-7 3 26 -24 -1 5 -2 12 -8 -2 -16 32 1 -6 48 6 1 -5 2 16 8 7 43 -6 -27 -17 8 2 -3 -3 0 22 => Q [27]
1 0 -2 -20 -3 6 -3 8 23 -1 -4 36 0 -4 40 13 3 -6 11 39 7 2 26 -6 -25 -14 2 -9 0 5 2 13 => Q [17]
4 -1 -3 -33 -3 3 -3 2 23 -7 3 33 1 -12 38 0 -3 -6 7 14 7 3 21 -3 -24 -22 3 -5 -5 -5 5 -5 => Q [27]
0 9 55 -17 -12 3 1 13 41 -2 3 20 8 20 40 -7 10 4 0 -1 11 4 54 -10 -18 -3 7 7 -11 -15 5 26 => Z [37]
-6 1 44 13 1 2 0 3 1 7 -25 12 3 25 9 12 7 -4 0 2 11 5 58 -5 -23 1 13 -3 5 1 5 44 => Q [27]
11 -4 5 16 -2 1 7 -10 21 6 0 -29 2 27 -37 -3 -2 0 -3 -39 4 1 -7 2 0 -2 -3 -5 7 -12 12 -1 => Z [37]
-7 2 24 -7 1 4 0 4 -20 0 -23 7 1 3 21 7 -1 -3 3 -4 6 5 38 -1 -19 -15 12 4 1 -7 2 25 => Q [27]
5 3 44 -3 -9 1 4 10 36 4 -3 -4 4 27 3 -7 1 2 -1 -31 11 4 38 -4 -11 -2 3 5 -2 -22 11 14 => R [21]
-7 3 52 20 -4 4 3 9 10 1 -14 -15 1 36 -2 0 3 0 -5 -29 9 0 40 -5 -7 11 10 10 -4 -15 5 37 => Z [24]
-1 -3 -6 -9 2 -5 2 0 4 -5 8 -19 1 0 11 -10 -3 -1 -1 -26 -1 -1 -18 -4 4 -13 3 9 -7 -20 2 1 => Z [24]
-1 -3 16 -13 3 2 1 2 -7 1 -14 6 2 4 22 7 -4 -5 2 -9 5 5 26 -2 -17 -15 8 2 1 -11 8 16 => Q [27]
-5 8 -10 -44 9 4 -3 9 -34 -10 -11 38 -4 -26 54 4 -1 -3 8 39 -2 4 27 -3 -20 -23 6 0 -7 12 -7 3 => Q [17]
-4 -1 0 4 9 5 0 -3 -31 3 -22 8 -5 0 8 12 -2 -3 3 12 -10 2 17 -3 -11 -6 7 -6 3 9 -1 19 => Q [17]
10 -8 -18 1 0 -6 4 -10 2 -1 7 -40 -3 6 -34 -10 -10 1 -3 -51 -3 0 -35 6 12 -8 -3 2 3 -21 9 -21 => Z [37]
1 20 32 -82 1 12 -6 33 -21 -17 0 68 3 -21 82 -19 7 4 14 28 1 5 64 -11 -24 -27 3 15 -25 -3 -10 -11 => R [26]
17 -5 14 2 -12 0 2 0 62 2 16 -4 6 17 -9 -7 -1 3 0 -22 5 -1 3 0 -7 0 -4 -3 -1 -17 13 -10 => R [21]
3 4 15 -25 -1 2 1 8 -8 -4 0 8 2 0 28 -10 4 3 4 -11 2 -3 20 -5 -8 -11 3 6 -7 -9 1 1 => Z [37]
0 -5 50 63 -16 1 10 -10 63 16 -12 -46 5 62 -43 11 7 2 -10 -46 14 -5 21 -3 -3 21 4 1 10 -20 17 51 => Z [24]
2 -5 -2 -13 -1 0 1 2 -4 -3 -5 10 1 -5 15 4 -7 -5 3 -2 5 5 8 1 -16 -18 5 -1 2 -9 5 1 => Q [27]
-2 -4 -9 11 5 0 3 -7 -4 1 -7 -25 -2 12 3 8 4 -1 -1 -10 2 -8 -7 -5 -4 -7 5 5 1 -11 5 27 => U [32]
-9 -1 43 16 0 5 3 3 -17 7 -29 6 0 14 -1 13 1 -4 -4 -5 7 7 51 0 -16 -1 10 -5 5 0 0 34 => Q [27]
-1 -2 66 32 -11 17 0 1 51 15 -24 15 5 48 6 21 19 -3 2 18 20 3 78 -7 -27 16 9 -12 12 2 13 64 => Q [17]
0 0 1 -16 1 -5 1 3 5 -4 4 -9 -1 4 22 -7 -2 0 1 -20 0 -3 -1 -6 -1 -18 6 13 -6 -22 3 8 => Z [24]
4 0 -2 -31 3 1 0 3 -11 -4 0 18 0 -12 31 0 -2 -3 6 4 2 7 13 -2 -20 -23 6 1 -3 -7 3 -3 => Q [27]
-2 -1 -12 3 7 2 2 -3 -29 -2 -9 -27 0 5 4 4 0 -1 -2 -23 -3 -5 -10 -3 0 -14 7 8 -1 -12 3 18 => U [32]
3 2 22 -27 -5 1 1 12 -1 -4 5 5 4 -2 20 -14 1 5 3 -21 2 1 19 6 -5 -10 -1 15 -7 -12 0 -12 => R [21]
0 3 26 -4 -8 3 2 6 36 -3 0 2 3 17 22 -3 7 -1 2 -4 8 -3 25 -9 -10 7 3 7 -5 -14 4 19 => Z [37]
-1 4 37 -5 -3 1 5 8 2 0 -3 -3 3 11 7 -9 0 5 -1 -27 5 3 29 -3 -4 -2 4 10 -6 -16 5 8 => Z [37]
11 -2 22 5 -17 -3 2 0 80 5 19 0 1 22 -2 -5 3 1 0 -12 9 -3 7 -3 -8 4 -3 -1 1 -19 12 -1 => R [21]
0 -5 1 5 4 0 2 -3 -14 2 -14 -5 1 1 -8 8 -10 -4 -4 -15 3 5 5 5 -9 -11 9 -4 7 -7 5 5 => Q [27]
7 -8 -51 -33 10 -6 0 -4 -33 -8 5 -8 -4 -32 4 -8 -18 -10 -1 -17 -8 3 -41 6 -2 -30 -1 1 3 -9 1 -35 => Q [27]
-3 2 37 5 -5 13 -1 1 32 8 -20 22 1 33 31 20 12 -6 8 28 17 1 63 -10 -32 -1 9 -10 4 3 9 53 => Q [17]
-11 1 10 6 6 2 1 2 -32 -2 -14 -11 -2 5 10 3 1 2 -3 -6 -1 -2 12 -3 2 0 8 9 -3 -4 -1 25 => U [28]
-6 -5 45 44 -3 1 3 -4 -1 18 -24 -35 1 40 -30 4 -1 -2 -10 -43 8 5 29 -1 -2 12 11 5 7 -19 8 45 => Z [24]
6 17 12 -78 3 5 -5 27 -15 -17 9 58 0 -34 81 -23 4 5 14 29 -1 3 37 -11 -16 -24 0 12 -23 4 -10 -26 => R [26]
-5 -3 12 8 2 -5 4 -2 1 0 -5 -29 1 15 -1 -1 -1 0 -5 -41 4 -1 3 -3 -5 -8 7 11 2 -23 6 18 => Z [24]
-3 -5 -24 -2 -3 0 0 -6 7 -1 1 -10 -5 5 22 11 4 -1 2 12 -2 -8 -12 -7 -6 -11 1 5 -1 -1 3 22 => U [28]
6 5 20 -10 -5 5 -1 4 26 -1 2 13 4 14 15 -2 5 1 5 -2 7 2 29 -5 -12 -2 0 -2 -2 -4 8 3 => R [26]
-10 -3 19 5 14 -2 6 5 -79 -2 -28 -40 -2 7 -4 -2 -6 0 -12 -58 -3 1 6 -2 2 -12 16 19 -1 -20 2 26 => Z [24]
-7 1 5 -9 3 2 -1 6 -5 -2 -7 3 -1 0 34 6 4 -1 3 5 12 -7 18 -7 -12 -10 11 6 -4 -10 0 28 => U [28]
-4 7 38 -30 -1 3 1 15 -2 -7 -5 18 6 -1 45 -11 4 2 3 -14 5 0 47 -5 -19 -14 9 18 -12 -15 0 14 => Z [37]
-5 2 9 -17 10 5 1 3 -53 -2 -25 1 -1 -5 11 2 -8 -3 2 -17 5 8 27 1 -15 -19 8 3 -12 -4 0 9 => Q [27]
3 0 2 -10 -3 -8 3 3 14 -4 12 -12 0 2 10 -13 -9 4 -4 -30 2 -2 -9 -3 0 -6 2 14 -5 -22 0 -3 => Z [24]
-8 2 30 2 0 -1 3 6 -14 -7 -16 -12 1 13 15 -3 3 -1 -3 -24 3 -2 28 -5 -5 -5 9 16 -6 -15 5 27 => Z [24]
-2 3 -10 -22 8 -2 4 1 -25 -5 -3 -20 0 2 28 -4 7 0 4 -27 -2 -4 -3 -7 -6 -23 10 16 -10 -22 1 12 => U [32]

-4 0 -8 25 -2 -5 -4 -26 -12 1 22 -8 12 -6 11 20 -15 0 -2 -4 13 9 1 0 10 -8 -3 -1 -2 13 14 12 => (87) (97)
-6 -21 -11 23 -3 -1 -8 -27 8 1 28 -11 11 -2 10 54 -19 -2 -6 -6 3 11 10 -1 15 -7 -19 -1 17 24 20 -12 => (87) (88)
-10 -12 -2 36 -5 -10 -13 -29 0 8 34 -6 14 -2 7 48 -26 -3 1 -2 -2 19 15 2 34 -11 -16 -8 15 26 12 -17 => (87) (88)
13 7 -19 7 2 -15 9 -18 -7 -9 4 -5 5 -7 13 13 25 13 -13 -4 26 7 12 -16 3 -13 9 18 15 -6 3 -13 => (86) (96)
-5 -15 -5 7 -12 0 -6 -15 -10 -1 23 -12 8 -4 9 23 -15 5 -6 -6 -1 6 14 -5 15 -3 -13 -1 -2 17 6 -8 => (87) (97)
7 1 -12 14 4 -1 16 -10 -15 -6 19 8 9 4 8 17 24 22 -9 -3 23 6 13 -12 14 -26 13 5 5 -9 -3 -22 => (86) (96)
-8 -9 -3 25 -5 -5 -6 -34 2 -1 42 -4 14 -4 4 29 -18 8 -6 -6 -2 5 15 -4 12 -3 -16 -2 10 15 7 -10 => (87) (88)
-12 -18 -8 28 -6 -4 -9 9 -5 0 14 -6 12 -3 7 41 -18 -1 -1 -3 -2 1 15 -1 16 -2 -23 -5 10 23 9 -17 => (87) (88)
7 9 -20 -12 7 0 18 -23 9 -4 13 -10 5 -13 -2 18 25 21 -7 -13 27 0 15 -22 12 -4 -8 20 19 -16 4 -15 => (86) (91)
2 8 -13 23 -8 -2 7 -20 -11 13 27 -6 20 -12 24 22 7 25 -5 7 35 -1 -5 -10 15 -10 12 0 -25 9 6 -13 => (86) (96)
-7 -11 -5 29 -8 -6 -3 -19 -6 3 22 -2 21 3 18 32 0 6 -12 -4 7 -1 15 1 25 -3 -5 0 23 13 -2 -5 => (87) (92)
-6 -9 -1 20 6 -5 -14 -18 8 8 18 -11 27 -5 3 30 -20 4 4 -2 7 -4 12 0 17 1 -21 4 4 20 7 -10 => (87) (88)
-16 -9 1 18 1 -5 -3 -22 -1 15 16 -4 10 -7 9 24 -15 8 -8 2 13 14 7 -2 18 -7 -6 -6 16 17 -1 -9 => (86) (91)
-11 -7 -3 14 -8 -8 -13 -29 -1 11 13 -4 12 -6 7 22 -16 2 -2 -2 10 4 2 4 10 -6 -9 -4 7 12 -4 2 => (87) (92)
-2 -6 -10 3 -6 -9 9 -20 -18 -24 15 -1 7 4 7 13 8 17 -13 -6 17 2 4 -10 9 -17 4 -1 -5 -2 8 -24 => (86) (96)
-4 -3 -9 5 4 -4 2 -23 13 -1 10 -2 9 -12 3 19 18 19 -15 -5 32 -1 12 -14 18 -5 -1 11 12 12 -6 -9 => (86) (91)
3 -24 4 58 -10 -7 -15 -9 -10 17 32 1 6 5 22 35 -19 6 -15 -23 23 13 22 -3 23 -22 -9 -6 11 1 7 -3 => (86) (91)
-9 -17 2 35 -12 -3 -13 -22 -19 8 26 -12 13 -6 7 25 -25 -6 -2 2 4 0 4 2 20 -5 -9 -5 4 10 14 -6 => (87) (97)
-3 -8 -3 40 -11 -10 -7 -12 -29 11 24 5 12 -6 13 29 -5 11 -7 2 28 6 10 -2 15 -15 0 -6 12 -9 12 -12 => (86) (96)
3 -14 -2 22 -7 -2 -14 -21 -7 11 27 -7 10 5 13 29 -6 3 -4 -9 -1 2 4 3 13 -19 1 -7 1 9 12 -2 => (87) (97)
-10 1 3 18 -7 0 -7 -28 -9 5 35 -14 16 -14 13 31 -15 9 2 0 6 -9 5 -6 33 4 -21 -8 -2 17 3 -14 => (87) (97)

20 -1 8 -8 4 -16 4 -15 -7 4 -4 16 4 11 0 5 4 0 -6 -4 5 -8 -18 -12 5 -12 5 14 -2 5 -7 -9 => (11) J118
-17 -3 11 -6 -8 -13 13 -3 2 3 -4 16 2 -2 2 -1 9 17 -2 3 -13 -5 -6 -18 5 -27 16 8 -1 -3 -11 -12 => (11) J118
-18 -2 11 23 7 7 5 3 -2 -3 -8 -10 5 -18 -21 -14 9 0 1 5 -3 8 9 2 0 9 7 -23 -6 -2 -6 -8 => (13) J521
1 -1 -4 7 -12 15 -4 5 20 4 15 4 1 3 5 6 -11 -10 -6 2 -13 11 4 12 -7 8 -6 -4 -2 3 0 8 => (14) J70
16 -1 11 32 0 11 -6 -3 0 -12 -4 -11 -1 -11 -6 1 -3 10 -8 6 3 19 3 -14 -10 7 4 3 -4 -5 -1 -7 => (13) J640
1 -3 6 19 -6 10 -1 0 7 -14 -5 -14 0 -12 5 -1 -9 15 -5 9 3 16 8 -9 -4 -1 5 -2 -1 -4 6 -3 => (13) J640
8 1 1 -1 -4 15 -4 0 9 3 1 -3 3 3 5 3 -7 5 7 0 -7 6 2 5 7 5 -8 -11 2 1 9 1 => (14) J70
-6 1 -2 -3 -12 13 1 11 16 17 12 10 0 6 6 4 -9 -2 0 2 -14 8 6 3 -7 0 -4 -4 3 0 -4 6 => (14) J70
-3 0 5 -3 -5 4 3 2 5 9 6 12 0 -1 -5 -1 -2 4 -1 -4 -9 -8 1 2 1 -7 3 -7 0 -1 -8 -4 => (14) J70
0 2 -1 18 1 2 -9 -5 -10 -11 -10 -5 -2 -2 -5 -2 4 13 -1 2 -11 11 -1 -15 -9 12 6 9 -2 3 3 1 => (13) J640
-8 -1 -5 -23 -9 9 -3 7 15 14 7 -11 3 12 25 8 -17 2 13 -4 6 8 9 21 6 -4 -10 -14 15 -5 20 11 => (14) J478
13 -3 7 -3 6 -14 7 -5 -11 1 -2 1 3 4 -1 2 0 11 -4 4 22 8 -14 -24 -5 -13 4 10 3 4 -4 -9 => (11) J610
12 -2 1 -25 14 -26 15 -2 -22 23 -2 19 2 16 -3 -3 13 0 1 0 13 -8 -18 -27 -8 -17 2 24 3 3 -14 -10 => (11) J610
-11 -2 -8 4 -10 10 3 6 13 8 4 -2 3 7 10 -1 -18 7 -2 3 2 20 1 3 3 7 0 -10 8 10 9 10 => (14) J478
13 1 9 -13 6 -3 0 -5 -6 16 3 8 9 22 1 7 11 -9 2 1 1 14 -9 -15 -12 -7 -4 11 5 -5 -9 -8 => (11) J610
-4 -2 -3 -9 -7 20 2 6 9 1 1 -9 1 2 8 -3 -15 11 6 2 -5 10 11 15 1 4 -2 -18 7 3 11 6 => (14) J478
-13 -5 -14 -22 -7 5 3 7 13 13 -4 -11 0 2 16 -6 -7 -16 9 2 -10 0 13 28 13 7 -7 -8 3 5 10 17 => (14) J478
-20 2 0 38 -1 17 -9 9 2 -12 -10 -22 -7 -26 -7 -7 2 2 4 -8 -1 9 19 7 -8 23 3 -8 -2 -9 6 4 => (13) J521
15 1 6 -12 10 -8 15 1 -9 21 2 12 2 1 -4 -1 8 3 5 -1 9 -8 -9 -10 -3 -16 -2 7 2 -4 -8 -12 => (11) J610
-10 2 4 7 3 -9 9 -1 -3 4 2 13 4 -5 -14 -1 8 13 -2 -1 -1 0 -14 -20 3 -8 9 -3 -2 7 -8 -14 => (11) J118
2 2 3 0 -3 -9 4 -4 -4 1 -2 10 -1 4 5 4 3 9 -4 -1 -4 1 -10 -17 -2 -13 6 20 -2 -2 -6 -9 => (11) J118
32 0 0 -17 3 -2 -5 -9 2 -5 2 -1 5 21 11 11 -2 0 -4 11 10 14 -8 -20 -4 -11 -6 12 7 -6 6 4 => (11) J610
-2 -4 -7 -17 -10 12 6 11 14 21 5 2 0 19 22 -8 -19 -3 6 -3 1 11 5 15 2 -1 -5 -5 13 3 9 13 => (14) J478
-7 2 5 -3 -3 8 5 5 0 20 2 5 2 2 -3 -2 -2 0 7 -5 -8 4 -1 13 0 5 -3 -4 19 5 -6 -7 => (14) J70
-11 -1 0 12 -6 7 12 11 11 24 2 16 4 4 -5 -8 -5 -8 -3 -6 -9 8 -2 10 0 11 2 -9 -1 14 -9 -2 => (14) J70
-22 -6 -7 -8 -12 7 11 7 23 14 -9 -3 2 11 20 -6 -10 -13 4 0 -6 12 8 19 10 1 0 -6 7 6 11 9 => (14) J478
11 2 -6 -17 -1 -12 -3 -5 -10 -1 4 9 1 14 13 9 1 5 -2 -2 3 -6 -10 -17 -5 -14 -1 22 6 -2 0 1 => (11) J610
-20 0 -13 -6 -5 11 5 14 21 9 7 1 3 -6 7 -3 -2 -4 8 2 -9 -7 17 12 -1 -5 0 -11 4 -7 3 12 => (14) J70
4 -2 -6 1 -6 6 3 -3 11 6 -8 5 3 12 7 0 -9 -6 0 1 -12 10 -3 7 12 10 -4 0 1 14 7 4 => (14) J70
-9 -4 7 -1 10 -27 17 -4 -15 3 -12 16 3 -1 -17 -11 15 2 -8 4 -3 -11 -12 -16 9 -11 16 10 -9 9 -19 -14 => (11) J118
-1 3 1 22 1 16 3 2 6 -7 2 -14 -4 -20 -3 3 -1 -2 4 0 -1 -1 11 13 -5 13 -5 -10 -5 -5 4 0 => (13) J521
-13 3 -5 5 -13 16 1 6 14 13 8 8 4 7 1 3 -3 3 6 -7 -10 10 2 9 5 8 -4 -19 8 9 6 6 => (14) J70
3 0 -13 -17 -7 12 -1 3 8 10 -3 -3 0 10 18 5 -16 9 8 -2 -1 5 0 8 14 1 -8 -5 9 7 17 10 => (14) J478
37 -3 12 -18 8 -13 -2 -10 -16 9 -4 10 0 18 6 5 2 -1 -4 -2 16 -5 -15 -15 -7 -18 0 20 4 -6 -7 -8 => (11) J610
-11 -1 3 31 1 17 2 5 8 -3 -10 -11 -2 -21 -8 -9 5 0 4 -3 -4 1 12 8 4 3 3 -11 -4 -4 5 -5 => (13) J521
26 -1 8 -18 11 -8 3 -5 -11 16 2 14 3 19 1 5 7 -6 5 -8 12 -5 -13 -8 -9 -12 -5 14 7 -4 -9 -5 => (11) J610
-4 2 -1 33 5 22 1 10 0 7 -11 -7 -3 -19 -14 -9 4 9 9 -6 -8 6 13 0 2 17 -2 -6 0 -5 4 -1 => (13) J521
6 0 5 -5 5 -7 8 -6 -7 6 -8 13 0 0 1 0 9 8 1 -4 -2 -9 -9 -14 9 -16 7 12 1 0 -5 -12 => (11) J118
10 -2 4 -25 4 -15 -3 -4 -16 6 2 3 -2 15 12 5 2 10 3 -4 17 -1 -10 -15 -8 -19 3 20 9 -8 -4 -3 => (11) J610
-33 -1 3 -6 7 -25 19 4 -24 25 -17 13 0 0 -1 -12 14 13 11 -11 0 -7 -10 -11 11 -7 16 19 0 9 -14 -15 => (11) J118
-8 2 0 -7 -8 -9 -8 -6 4 -21 7 6 -1 1 1 5 0 19 -9 11 -11 -5 1 -19 3 -19 9 2 1 -7 -4 3 => (11) J118
-7 3 -11 -6 -14 17 2 8 18 15 16 11 2 6 -1 5 -16 8 2 0 -18 4 3 10 11 6 -3 -22 3 12 4 7 => (14) J70
14 -2 11 -12 -2 -11 3 -9 -8 -4 -4 4 -2 -2 9 5 3 19 -2 -1 4 -11 -10 -11 5 -21 7 13 0 -5 0 -13 => (11) J118
-9 -2 -5 -10 -11 14 2 6 16 12 -5 2 3 10 12 -2 -6 -5 5 -5 -11 6 8 16 11 4 -4 -11 6 5 10 10 => (14) J478

-16 6 0 -4 9 8 -8 -12 0 -14 -11 1 5 -3 7 -9 7 12 19 -1 -10 -1 -21 -3 -7 8 -1 -8 -5 -13 -2 7 => D <63>
-7 0 1 -10 -3 11 -18 -12 1 -2 1 7 -14 2 -8 -15 13 2 8 -2 -16 0 -17 2 16 16 -2 1 -3 -1 -3 8 => D <60>
5 3 -1 -14 -9 3 2 -6 14 2 -2 8 -12 -1 7 -9 2 -13 -6 -4 11 3 -1 -2 9 -3 -6 -10 2 4 2 10 => F <56>
-17 -6 -4 -21 10 3 -11 -4 0 -5 -8 4 -10 -5 15 -11 -8 2 11 -2 4 0 -10 -2 -14 14 -9 -8 9 8 4 14 => D <60>
-13 -3 -5 -12 -12 -3 -5 -7 -2 9 1 -2 -11 -8 2 -6 -10 -12 -8 -9 5 -2 -12 -4 -3 2 12 -22 -2 0 -16 1 => F <56>
